Below are the code and all the weights of a small trained network. Each question names an input and a target symbol and asks about switching units off, where a switched-off unit gives its printed mean instead of its output.

import numpy as np


def w(rows, s, z=0):
    codes = np.array(rows[::2]) - 128.0
    scale = np.full(codes.shape[1], s)
    scale[-1] = z or s
    return codes * scale


def norm(h):
    return h / np.sqrt((h * h).mean(-1, keepdims=True) + 1e-5)


def f(y):
    return y / 2 * (1 + np.tanh(0.7978845608 * (y + 0.044715 * y**3)))


def softmax(a):
    e = np.exp(a - a.max(-1, keepdims=True))
    return e / e.sum(-1, keepdims=True)


def log_softmax(a):
    a = a - a.max(-1, keepdims=True)
    return a - np.log(np.exp(a).sum(-1, keepdims=True))


def net(x, mask):
    ids = ['ΘΞΨβγδεζημπτφ'.index(c) for c in x.split()]
    T = len(ids)
    res = E[ids] + P[:T]
    r = norm(res)
    for j in range(2):
        rows = slice(3 * j, 3 * j + 3)
        q, k, v = (r @ M[0][rows].T for M in (Q, K, V))
        z = softmax(np.where(np.tri(T) > 0, q @ k.T / 3**0.5, -1e9)) @ v
        o = O[0][rows]
        res = res + np.where(mask[j], z, o[:, -1]) @ o[:, :-1]
    y = f(norm(res) @ A[0][:, :-1].T + A[0][:, -1])
    res = res + np.where(mask[2:10], y, B[0][:, -1]) @ B[0][:, :-1]
    return log_softmax(norm(res)[-1] @ U[:, :-1].T + U[:, -1])


Q, K, V, O, A, B = {}, {}, {}, {}, {}, {}
E = w([
[34,155,147,155,231,142,200,69,147,64,112,164],'Θ',
[71,188,174,84,185,114,203,121,132,72,173,67],'Ξ',
[119,117,114,51,94,107,131,28,124,69,173,98],'Ψ',
[127,48,82,84,152,101,162,42,152,66,148,124],'β',
[101,191,158,136,223,15,165,100,122,103,116,2],'γ',
[91,127,177,209,105,69,61,55,166,157,95,195],'δ',
[166,68,91,50,153,219,164,154,127,242,212,111],'ε',
[191,131,65,59,205,80,34,66,127,101,237,154],'ζ',
[58,124,166,194,86,131,91,134,109,156,71,228],'η',
[156,132,186,189,167,203,178,140,33,90,198,87],'μ',
[101,188,73,147,183,100,129,183,47,125,112,153],'π',
[117,128,57,161,114,70,148,142,176,170,166,158],'τ',
[87,123,96,142,67,138,177,151,109,151,131,106],'φ',
],0.018)
P = w([
[23,185,122,210,138,194,122,79,180,28,133,119],'0',
[56,132,131,161,113,132,18,127,142,93,158,74],'1',
[84,84,165,202,140,118,14,188,137,110,132,45],'2',
[106,28,125,175,164,41,85,133,89,139,161,110],'3',
[98,51,240,96,180,12,55,106,69,171,156,110],'4',
[112,101,184,93,183,3,82,54,56,212,204,145],'5',
[145,83,194,120,189,8,206,2,67,246,129,180],'6',
],0.011)
Q[0] = w([
[111,75,205,70,139,82,136,103,38,145,126,148],'h1',
[173,64,169,121,142,190,38,195,229,139,78,36],'h1',
[232,168,174,63,134,151,209,57,156,166,59,155],'h1',
[176,174,74,186,120,209,48,253,174,30,123,77],'h2',
[189,212,99,90,87,161,200,133,227,118,21,146],'h2',
[184,195,193,44,64,166,52,119,185,124,121,132],'h2',
],0.019)
K[0] = w([
[156,84,166,159,136,76,89,182,90,192,121,110],'h1',
[120,179,121,153,152,188,96,138,199,30,125,117],'h1',
[113,103,204,79,187,89,149,98,105,68,148,173],'h1',
[90,175,74,175,65,129,122,134,154,4,135,137],'h2',
[59,150,210,88,129,113,97,64,171,17,88,138],'h2',
[162,121,150,147,156,121,151,101,131,65,74,158],'h2',
],0.025)
V[0] = w([
[51,88,71,28,160,159,190,129,160,214,127,13],'h1',
[198,195,103,81,230,100,87,161,97,82,18,125],'h1',
[16,104,93,102,128,209,143,229,59,160,138,191],'h1',
[160,130,93,88,199,107,91,191,253,156,148,205],'h2',
[198,184,137,127,155,202,115,163,18,94,175,164],'h2',
[119,223,58,123,85,21,121,157,103,78,71,166],'h2',
],0.025)
O[0] = w([
[122,184,130,191,2,90,111,111,137,48,107,149,63],'h1',
[187,146,67,225,211,95,134,102,50,144,160,82,231],'h1',
[192,97,152,122,68,164,218,99,127,174,88,201,172],'h1',
[112,196,68,72,160,101,164,155,155,131,53,110,2],'h2',
[135,130,130,77,125,190,138,183,25,86,129,166,75],'h2',
[118,147,49,206,90,116,142,104,78,202,141,87,243],'h2',
],0.015,0.0071)
A[0] = w([
[127,196,85,102,181,87,105,202,98,70,24,152,96],'n1',
[155,125,140,107,111,69,114,160,190,102,70,136,79],'n2',
[130,167,27,120,71,101,178,103,152,180,103,83,60],'n3',
[171,134,164,131,37,135,133,148,95,117,113,185,137],'n4',
[172,82,139,70,127,136,158,155,113,179,101,145,146],'n5',
[205,133,81,158,109,125,161,160,3,187,144,156,134],'n6',
[214,169,111,134,74,153,169,136,136,102,59,156,2],'n7',
[126,141,156,115,78,119,128,117,127,40,124,127,57],'n8',
],0.03,0.0045)
B[0] = w([
[139,142,96,16,93,176,193,73,141,64,108,118,165],'n1',
[156,80,109,126,151,89,148,147,67,105,111,211,166],'n2',
[88,217,160,127,160,97,150,201,135,117,213,187,180],'n3',
[61,134,149,110,152,55,164,179,129,88,75,42,162],'n4',
[209,200,139,159,121,108,131,77,130,103,171,139,181],'n5',
[49,6,74,132,84,148,124,143,34,163,107,155,252],'n6',
[146,101,176,59,61,100,68,68,91,172,68,80,149],'n7',
[197,118,70,131,150,195,154,154,128,169,105,146,160],'n8',
],0.025,0.035)
U = w([
[121,129,120,97,32,215,55,111,164,98,168,152,155],'Θ',
[156,120,253,121,132,168,108,195,72,76,207,129,57],'Ξ',
[33,120,191,185,165,206,177,27,150,89,97,166,46],'Ψ',
[124,169,133,190,113,75,87,83,106,53,148,92,231],'β',
[123,126,138,120,114,148,117,116,136,121,117,134,54],'γ',
[91,97,159,58,184,124,69,140,166,221,113,88,114],'δ',
[102,73,92,108,126,144,153,102,26,164,131,161,168],'ε',
[77,168,65,36,108,149,161,59,123,97,125,81,96],'ζ',
[56,189,154,112,138,84,174,177,135,134,167,198,57],'η',
[176,48,88,170,144,113,101,144,190,97,118,194,2],'μ',
[167,132,121,176,153,172,209,188,143,121,96,83,106],'π',
[216,175,162,126,116,121,174,60,124,216,130,126,181],'τ',
[86,116,208,114,2,97,124,117,154,137,83,106,158],'φ',
],0.007,0.0032)

Each question gives the input, a string of symbols that net reads in full, and the target symbol t.
The units are the heads (3 rows each of Q, K, V and O) and the neurons (one row each of A and B). Each row of codes is followed by its name. A weight is (code - 128) times the scale printed after its matrix; where a second scale follows, it is the last column's (O, A, B and U).
mask holds one flag per unit, heads first, then neurons. A switched-off unit (its flag False) gives its mean, the last column of its rows in O or B, instead of its output. The means were averaged over made-up inputs and are rounded, as every weight is.
A unit's drop is (log p(t) with every unit on - log p(t) with that unit switched off) / (log p(t) with every unit on - log p(t) with every unit switched off).
The circuit of an input: a set's keep is (log p(t) with only the set's units on - log p(t) with every unit switched off) / (log p(t) with every unit on - log p(t) with every unit switched off). Starting from all 10 units, units are removed one at a time, each time the one whose removal leaves the highest keep (on an exact tie, the one counted first), for as long as the keep stays at least 0.8.
units of the circuit, in order: the units of the circuit, biggest drop first
unit that matters most: the unit with the biggest drop
k most important neurons: the k neurons with the biggest drops, biggest first
heads that matter: for each layer, one digit per head in row order, 1 if its drop is at least 0.15 and else 0, layers parted by /
drop when u is switched off: that unit's drop, to one decimal
input μ γ Ξ Ψ π φ, target φ: units of the circuit, in order : [h1]
input π Θ μ γ δ, target Ξ: heads that matter : 01
input φ Θ π τ π, target η: units of the circuit, in order : [h2, n3]
input π β Ξ γ δ γ, target δ: units of the circuit, in order : [h1, n6]
input η ζ δ Θ, target ζ: units of the circuit, in order : [h2, n1]
input δ γ τ γ ζ γ γ, target ζ: units of the circuit, in order : [n1, h2]
input β τ γ β, target η: units of the circuit, in order : [h2, n3]
input π γ π Ξ Ξ Ψ, target Θ: units of the circuit, in order : [h1, n6, n8, n4]
input γ δ Ψ β, target δ: heads that matter : 10
input γ η γ π Ξ ε, target τ: 2 most important neurons : [n5, n6]
input π γ γ Ξ Ξ Ξ, target π: heads that matter : 10
input τ γ π π Ψ γ φ, target φ: 2 most important neurons : [n4, n6]
input γ η ζ, target τ: heads that matter : 10
input η η π γ Ξ Ψ, target β: heads that matter : 10
input Ξ π τ Ξ, target η: unit that matters most : h2
input Ψ μ Θ, target Ξ: heads that matter : 01
input γ η ζ β, target τ: heads that matter : 10
input μ γ β γ Ξ β Ξ, target μ: heads that matter : 11
input Ψ η η γ, target τ: heads that matter : 10
input β γ Ξ Ψ β, target μ: unit that matters most : h2
input δ Ξ Ξ η δ, target τ: units of the circuit, in order : [h1, n5]
input η ζ φ γ Ξ, target φ: heads that matter : 10
input ζ β Ξ, target ζ: heads that matter : 01
input ε Ξ π, target φ: heads that matter : 10
input μ γ ζ, target Ξ: heads that matter : 01
input Ψ δ ε ζ γ, target φ: 2 most important neurons : [n7, n4]
input π γ δ γ γ Ξ, target β: drop when h2 is switched off : 0.0
input Ξ π β γ γ Ψ β, target β: drop when n6 is switched off : 0.2
